Here is a tiny trained network, its code and every weight. The questions are about switching its units off for an input and a class, where a switched-off unit gives its printed mean instead of its output.

import numpy as np


def w(rows, s, z=0):
    codes = np.array(rows[::2]) - 128.0
    scale = np.full(codes.shape[1], s)
    scale[-1] = z or s
    return codes * scale


def norm(h):
    return h / np.sqrt((h * h).mean(-1, keepdims=True) + 1e-5)


def f(y):
    return np.maximum(y, 0)


def log_softmax(a):
    a = a - a.max(-1, keepdims=True)
    return a - np.log(np.exp(a).sum(-1, keepdims=True))


def net(x, mask):
    res = np.array(x, float).reshape(1, 8) / 4 @ E
    u = 0
    for l in range(2):
        y = f(norm(res) @ A[l][:, :-1].T + A[l][:, -1])
        res = res + np.where(mask[u : u + 14], y, B[l][:, -1]) @ B[l][:, :-1]
        u += 14
    return log_softmax(norm(res)[-1] @ U[:, :-1].T + U[:, -1])


A, B = {}, {}
E = w([
[135,167,155,138,146],'x0',
[97,143,102,100,143],'x1',
[64,147,80,73,149],'x2',
[118,145,127,119,137],'x3',
[42,100,179,173,246],'x4',
[131,154,150,136,140],'x5',
[111,231,1,243,91],'x6',
[45,151,227,125,52],'x7',
],0.0093)
A[0] = w([
[88,53,233,97,134,226],'L0N0',
[90,121,98,140,134,110],'L0N1',
[50,189,121,211,46,73],'L0N2',
[192,117,176,7,120,219],'L0N3',
[100,142,102,128,153,90],'L0N4',
[155,183,67,164,104,142],'L0N5',
[138,159,131,115,158,95],'L0N6',
[84,153,106,225,135,1],'L0N7',
[45,126,149,141,158,114],'L0N8',
[148,168,59,190,121,151],'L0N9',
[74,99,115,207,155,98],'L0N10',
[124,66,95,185,234,15],'L0N11',
[70,126,147,146,14,235],'L0N12',
[151,134,68,116,128,173],'L0N13',
],0.014,0.0027)
B[0] = w([
[72,237,105,144,79,255],'L0N0',
[128,116,130,122,178,153],'L0N1',
[155,91,98,1,84,215],'L0N2',
[209,61,156,132,231,247],'L0N3',
[143,118,103,121,154,154],'L0N4',
[77,150,113,151,97,208],'L0N5',
[127,117,100,105,119,140],'L0N6',
[197,108,162,121,179,188],'L0N7',
[82,163,143,151,136,188],'L0N8',
[91,121,172,209,109,215],'L0N9',
[163,129,190,145,212,182],'L0N10',
[144,120,99,19,150,194],'L0N11',
[106,192,132,55,165,215],'L0N12',
[105,115,126,187,148,178],'L0N13',
],0.02,0.01)
A[1] = w([
[21,107,159,114,158,140],'L1N0',
[95,141,47,205,105,92],'L1N1',
[121,93,137,184,192,48],'L1N2',
[98,83,174,183,104,88],'L1N3',
[121,145,64,180,110,87],'L1N4',
[107,120,104,158,108,72],'L1N5',
[36,108,136,117,92,127],'L1N6',
[97,111,142,84,62,88],'L1N7',
[99,130,185,128,93,76],'L1N8',
[82,150,78,25,3,121],'L1N9',
[13,81,238,126,150,97],'L1N10',
[151,175,52,137,183,159],'L1N11',
[86,77,183,207,233,3],'L1N12',
[55,96,137,12,186,111],'L1N13',
],0.013,0.0047)
B[1] = w([
[122,95,85,151,117,185],'L1N0',
[67,177,127,139,107,161],'L1N1',
[146,64,128,99,133,164],'L1N2',
[127,135,184,125,124,142],'L1N3',
[79,144,146,132,91,148],'L1N4',
[95,137,124,130,139,139],'L1N5',
[125,113,93,184,107,159],'L1N6',
[129,68,136,154,158,146],'L1N7',
[86,122,72,130,158,139],'L1N8',
[150,4,115,181,190,193],'L1N9',
[83,141,117,167,48,171],'L1N10',
[155,96,184,75,66,194],'L1N11',
[163,55,65,142,190,188],'L1N12',
[204,214,166,123,100,254],'L1N13',
],0.02,0.011)
U = w([
[184,11,85,91,208,172],'0',
[176,200,163,41,178,8],'1',
[19,174,99,186,124,201],'2',
],0.012,0.0016)

Each question gives the input, the list of numbers given to net, and the class t.
The units are the neurons (one row each of A and B). Each row of codes is followed by its name. A weight is (code - 128) times the scale printed after its matrix; where a second scale follows, it is the last column's (A, B and U).
mask holds one flag per neuron, layer by layer. A switched-off neuron (its flag False) gives its mean, the last column of its row in B, instead of its output. The means were averaged over made-up inputs and are rounded, as every weight is.
A unit's drop is (log p(t) with every unit on - log p(t) with that unit switched off) / (log p(t) with every unit on - log p(t) with every unit switched off).
The circuit of an input: a set's keep is (log p(t) with only the set's units on - log p(t) with every unit switched off) / (log p(t) with every unit on - log p(t) with every unit switched off). Starting from the 12 units with the biggest drops (on a tie, the unit counted first), units are removed one at a time, each time the one whose removal leaves the highest keep (on an exact tie, the one counted first), for as long as the keep stays at least 0.8.
circuit, biggest first: the units of the circuit, biggest drop first
k most important neurons: the k neurons with the biggest drops, biggest first
top k neurons in layer l: the k neurons of layer l with the biggest drops, biggest first
drop of u: that unit's drop, to one decimal
input [-1,5,8,-7,-7,3,-3,0], class 0: top 2 neurons in layer 0 -> [L0N3; L0N0]
input [-1,-7,4,-2,8,0,-7,-4], class 1: 2 most important neurons -> [L0N11; L0N0]
input [-6,-2,5,0,1,8,-5,-7], class 1: circuit, biggest first -> [L1N13]
input [7,-3,-6,6,-6,0,8,4], class 0: circuit, biggest first -> [L0N2; L1N9]
input [1,8,-8,-2,8,-1,0,-2], class 1: 2 most important neurons -> [L0N11; L0N3]
input [2,-1,1,-5,5,-3,-4,-1], class 1: top 4 neurons in layer 0 -> [L0N11; L0N9; L0N5; L0N13]
input [-3,-4,4,2,-1,8,7,-1], class 2: 2 most important neurons -> [L0N9; L0N5]
input [-2,1,1,1,3,-6,7,2], class 1: 2 most important neurons -> [L0N2; L0N7]
input [4,1,4,0,0,2,8,6], class 0: 3 most important neurons -> [L0N2; L1N9; L0N3]
input [-4,-3,7,-8,4,2,0,-4], class 1: top 2 neurons in layer 0 -> [L0N11; L0N3]
input [-2,5,-1,-6,-1,7,1,7], class 0: top 3 neurons in layer 0 -> [L0N2; L0N10; L0N3]
input [3,8,2,1,6,-7,-7,1], class 2: 2 most important neurons -> [L0N0; L0N2]
input [-2,5,4,3,-4,-6,5,6], class 0: 2 most important neurons -> [L1N9; L0N2]
input [1,-1,-6,-7,2,3,-3,-5], class 1: circuit, biggest first -> [L1N9]
input [0,6,-2,8,-6,5,0,-1], class 0: top 2 neurons in layer 0 -> [L0N0; L0N3]
input [-7,-4,8,0,5,3,-1,-2], class 1: drop of L0N0 -> 0.0
input [4,2,7,8,-2,-6,6,6], class 0: drop of L0N3 -> 0.1
input [-2,3,7,-2,-3,-4,7,4], class 0: drop of L1N9 -> 0.7
